Below are the code and all the weights of a small trained network. Each question names an input and a target symbol and asks about switching units off, where a switched-off unit gives its printed mean instead of its output.

import numpy as np


def w(rows, s, z=0):
    codes = np.array(rows[::2]) - 128.0
    scale = np.full(codes.shape[1], s)
    scale[-1] = z or s
    return codes * scale


def f(y):
    return np.maximum(y, 0)


def softmax(a):
    e = np.exp(a - a.max(-1, keepdims=True))
    return e / e.sum(-1, keepdims=True)


def log_softmax(a):
    a = a - a.max(-1, keepdims=True)
    return a - np.log(np.exp(a).sum(-1, keepdims=True))


def net(x, mask):
    ids = ['ΞΦβγεηθμπστψ'.index(c) for c in x.split()]
    T = len(ids)
    res = E[ids] + P[:T]
    u = 0
    for l in range(2):
        r = res
        for j in range(2):
            rows = slice(3 * j, 3 * j + 3)
            q, k, v = (r @ M[l][rows].T for M in (Q, K, V))
            z = softmax(np.where(np.tri(T) > 0, q @ k.T / 3**0.5, -1e9)) @ v
            o = O[l][rows]
            res = res + np.where(mask[u + j], z, o[:, -1]) @ o[:, :-1]
        u += 2
        y = f(res @ A[l][:, :-1].T + A[l][:, -1])
        res = res + np.where(mask[u : u + 4], y, B[l][:, -1]) @ B[l][:, :-1]
        u += 4
    return log_softmax(res[-1] @ U[:, :-1].T + U[:, -1])


Q, K, V, O, A, B = {}, {}, {}, {}, {}, {}
E = w([
[137,76,195,182,134,119],'Ξ',
[190,89,84,194,150,182],'Φ',
[114,125,91,218,167,147],'β',
[143,152,82,189,200,150],'γ',
[59,123,82,141,51,70],'ε',
[15,133,93,125,53,59],'η',
[23,144,60,202,9,158],'θ',
[91,145,95,130,97,73],'μ',
[123,31,34,85,67,31],'π',
[136,148,113,238,210,139],'σ',
[140,74,94,18,111,109],'τ',
[7,71,94,146,147,118],'ψ',
],0.014)
P = w([
[169,117,129,162,136,1],'0',
[93,70,78,82,138,90],'1',
[113,91,83,90,123,98],'2',
[123,99,94,92,107,113],'3',
[197,179,115,142,69,110],'4',
[164,125,136,139,73,113],'5',
[144,120,141,132,51,119],'6',
[132,100,144,135,54,130],'7',
[142,94,152,135,80,150],'8',
[143,93,156,154,76,157],'9',
[160,94,167,168,86,161],'10',
],0.0093)
Q[0] = w([
[113,215,117,132,178,132],'0.h0',
[125,119,168,102,114,134],'0.h0',
[76,83,107,80,167,175],'0.h0',
[184,210,188,178,75,84],'0.h1',
[85,7,133,154,165,151],'0.h1',
[155,151,119,155,155,129],'0.h1',
],0.012)
K[0] = w([
[118,189,26,126,212,93],'0.h0',
[151,165,122,72,66,145],'0.h0',
[138,141,131,170,141,32],'0.h0',
[63,102,39,65,176,245],'0.h1',
[186,174,99,187,2,110],'0.h1',
[91,123,148,93,125,119],'0.h1',
],0.0086)
V[0] = w([
[14,37,109,170,222,207],'0.h0',
[23,186,208,68,143,16],'0.h0',
[152,110,213,120,59,173],'0.h0',
[144,5,104,109,2,189],'0.h1',
[198,5,159,80,130,141],'0.h1',
[109,147,70,35,250,161],'0.h1',
],0.0075)
O[0] = w([
[142,129,191,139,65,91,172],'0.h0',
[254,175,139,116,174,104,60],'0.h0',
[168,148,87,126,75,169,85],'0.h0',
[62,120,117,104,32,76,223],'0.h1',
[124,68,144,138,128,92,124],'0.h1',
[93,50,135,71,190,159,3],'0.h1',
],0.009,0.0053)
A[0] = w([
[120,123,165,22,83,201,140],'0.n0',
[121,157,141,10,147,53,30],'0.n1',
[82,133,149,127,88,185,50],'0.n2',
[121,181,158,100,189,183,5],'0.n3',
],0.012,0.0018)
B[0] = w([
[6,161,115,194,16,34,144],'0.n0',
[120,136,136,196,230,197,191],'0.n1',
[208,133,159,102,242,161,254],'0.n2',
[156,157,124,2,113,206,131],'0.n3',
],0.0068,0.0048)
Q[1] = w([
[160,108,96,140,169,103],'1.h0',
[105,146,92,162,118,100],'1.h0',
[102,140,109,115,149,84],'1.h0',
[159,59,35,246,85,67],'1.h1',
[178,141,196,2,204,133],'1.h1',
[112,56,139,206,104,100],'1.h1',
],0.023)
K[1] = w([
[150,107,102,182,147,77],'1.h0',
[168,91,110,108,76,92],'1.h0',
[177,99,96,150,122,144],'1.h0',
[160,30,199,152,54,189],'1.h1',
[136,124,110,108,198,5],'1.h1',
[157,144,184,133,92,146],'1.h1',
],0.018)
V[1] = w([
[161,98,133,111,145,128],'1.h0',
[129,68,106,207,86,203],'1.h0',
[142,123,44,6,114,92],'1.h0',
[39,208,151,72,101,122],'1.h1',
[120,146,236,149,160,153],'1.h1',
[78,170,85,171,157,224],'1.h1',
],0.015)
O[1] = w([
[129,117,105,112,133,100,78],'1.h0',
[212,81,153,215,78,158,218],'1.h0',
[115,114,178,101,254,88,41],'1.h0',
[219,163,237,200,148,112,2],'1.h1',
[127,79,174,73,106,197,92],'1.h1',
[240,124,68,180,178,175,118],'1.h1',
],0.0099,0.0091)
A[1] = w([
[122,172,65,155,116,131,220],'1.n0',
[208,100,87,9,94,89,185],'1.n1',
[125,139,96,146,92,62,234],'1.n2',
[132,115,158,87,175,153,252],'1.n3',
],0.014,0.0022)
B[1] = w([
[91,100,166,82,179,111,250],'1.n0',
[144,167,99,246,130,163,158],'1.n1',
[141,117,162,140,176,174,246],'1.n2',
[122,67,37,171,103,173,130],'1.n3',
],0.014,0.019)
U = w([
[80,99,160,128,151,179,204],'Ξ',
[121,69,153,105,125,140,198],'Φ',
[145,110,130,59,115,185,191],'β',
[153,99,72,70,100,134,220],'γ',
[110,149,148,77,143,141,66],'ε',
[108,165,132,83,138,160,166],'η',
[161,143,182,102,151,181,20],'θ',
[103,140,112,99,130,134,102],'μ',
[99,101,142,109,135,61,11],'π',
[135,138,107,93,119,176,2],'σ',
[85,89,98,165,113,2,108],'τ',
[63,148,156,124,80,137,129],'ψ',
],0.0082,0.0037)

Each question gives the input, a string of symbols that net reads in full, and the target symbol t.
The units are the heads (3 rows each of Q, K, V and O) and the neurons (one row each of A and B). Each row of codes is followed by its name. A weight is (code - 128) times the scale printed after its matrix; where a second scale follows, it is the last column's (O, A, B and U).
mask holds one flag per unit, layer by layer, with each layer's heads first. A switched-off unit (its flag False) gives its mean, the last column of its rows in O or B, instead of its output. The means were averaged over made-up inputs and are rounded, as every weight is.
A unit's drop is (log p(t) with every unit on - log p(t) with that unit switched off) / (log p(t) with every unit on - log p(t) with every unit switched off).
unit that matters most: the unit with the biggest drop
k most important neurons of layer l: the k neurons of layer l with the biggest drops, biggest first
heads that matter: for each layer, one digit per head in row order, 1 if its drop is at least 0.15 and else 0, layers parted by /
drop of u: that unit's drop, to one decimal
input ψ θ Φ Ξ σ τ, target ψ: heads that matter => 10 / 01
input ψ Ξ Φ, target ψ: unit that matters most => 1.h1
input θ ε μ, target θ: heads that matter => 01 / 01
input Ξ β γ, target ψ: heads that matter => 00 / 01
input Ξ η Φ μ μ μ π, target Ξ: heads that matter => 11 / 01
input ψ Ξ τ ψ μ, target ψ: heads that matter => 10 / 01
input π ψ τ, target τ: 3 most important neurons of layer 1 => 1.n2; 1.n0; 1.n3
input τ ψ β β η ε Ξ π Φ η π, target τ: heads that matter => 10 / 10
input Φ μ ψ θ η, target θ: heads that matter => 00 / 01
input π θ π τ, target τ: heads that matter => 00 / 10
input θ ψ τ σ, target θ: heads that matter => 01 / 01
input Ξ μ Φ γ η, target Ξ: 2 most important neurons of layer 1 => 1.n2; 1.n0
input μ Φ π, target Ξ: 2 most important neurons of layer 1 => 1.n1; 1.n0
input Ξ μ Φ ε, target Ξ: unit that matters most => 1.n2
input Ξ Φ τ, target Ξ: 2 most important neurons of layer 1 => 1.n1; 1.n2
input Φ β Ξ Ξ β Φ Ξ Ξ η Ξ μ, target ψ: 2 most important neurons of layer 1 => 1.n0; 1.n1
input Ξ Φ Φ β Ξ, target ψ: 2 most important neurons of layer 1 => 1.n0; 1.n2
input β θ θ θ σ τ, target θ: 2 most important neurons of layer 0 => 0.n0; 0.n1
input η Ξ Ξ, target ψ: 2 most important neurons of layer 1 => 1.n0; 1.n1
input ψ β Ξ σ, target ψ: most important neuron of layer 1 => 1.n0
input Ξ Φ θ γ ψ Ξ τ ψ, target ψ: 2 most important neurons of layer 0 => 0.n1; 0.n0
input θ β τ τ, target θ: 2 most important neurons of layer 0 => 0.n1; 0.n0
input ψ η ψ Φ Ξ θ μ Ξ η γ ψ, target ψ: drop of 1.h1 => 0.8
input β θ σ, target θ: drop of 1.h1 => 1.2
input γ β θ θ, target θ: drop of 1.h1 => 0.7
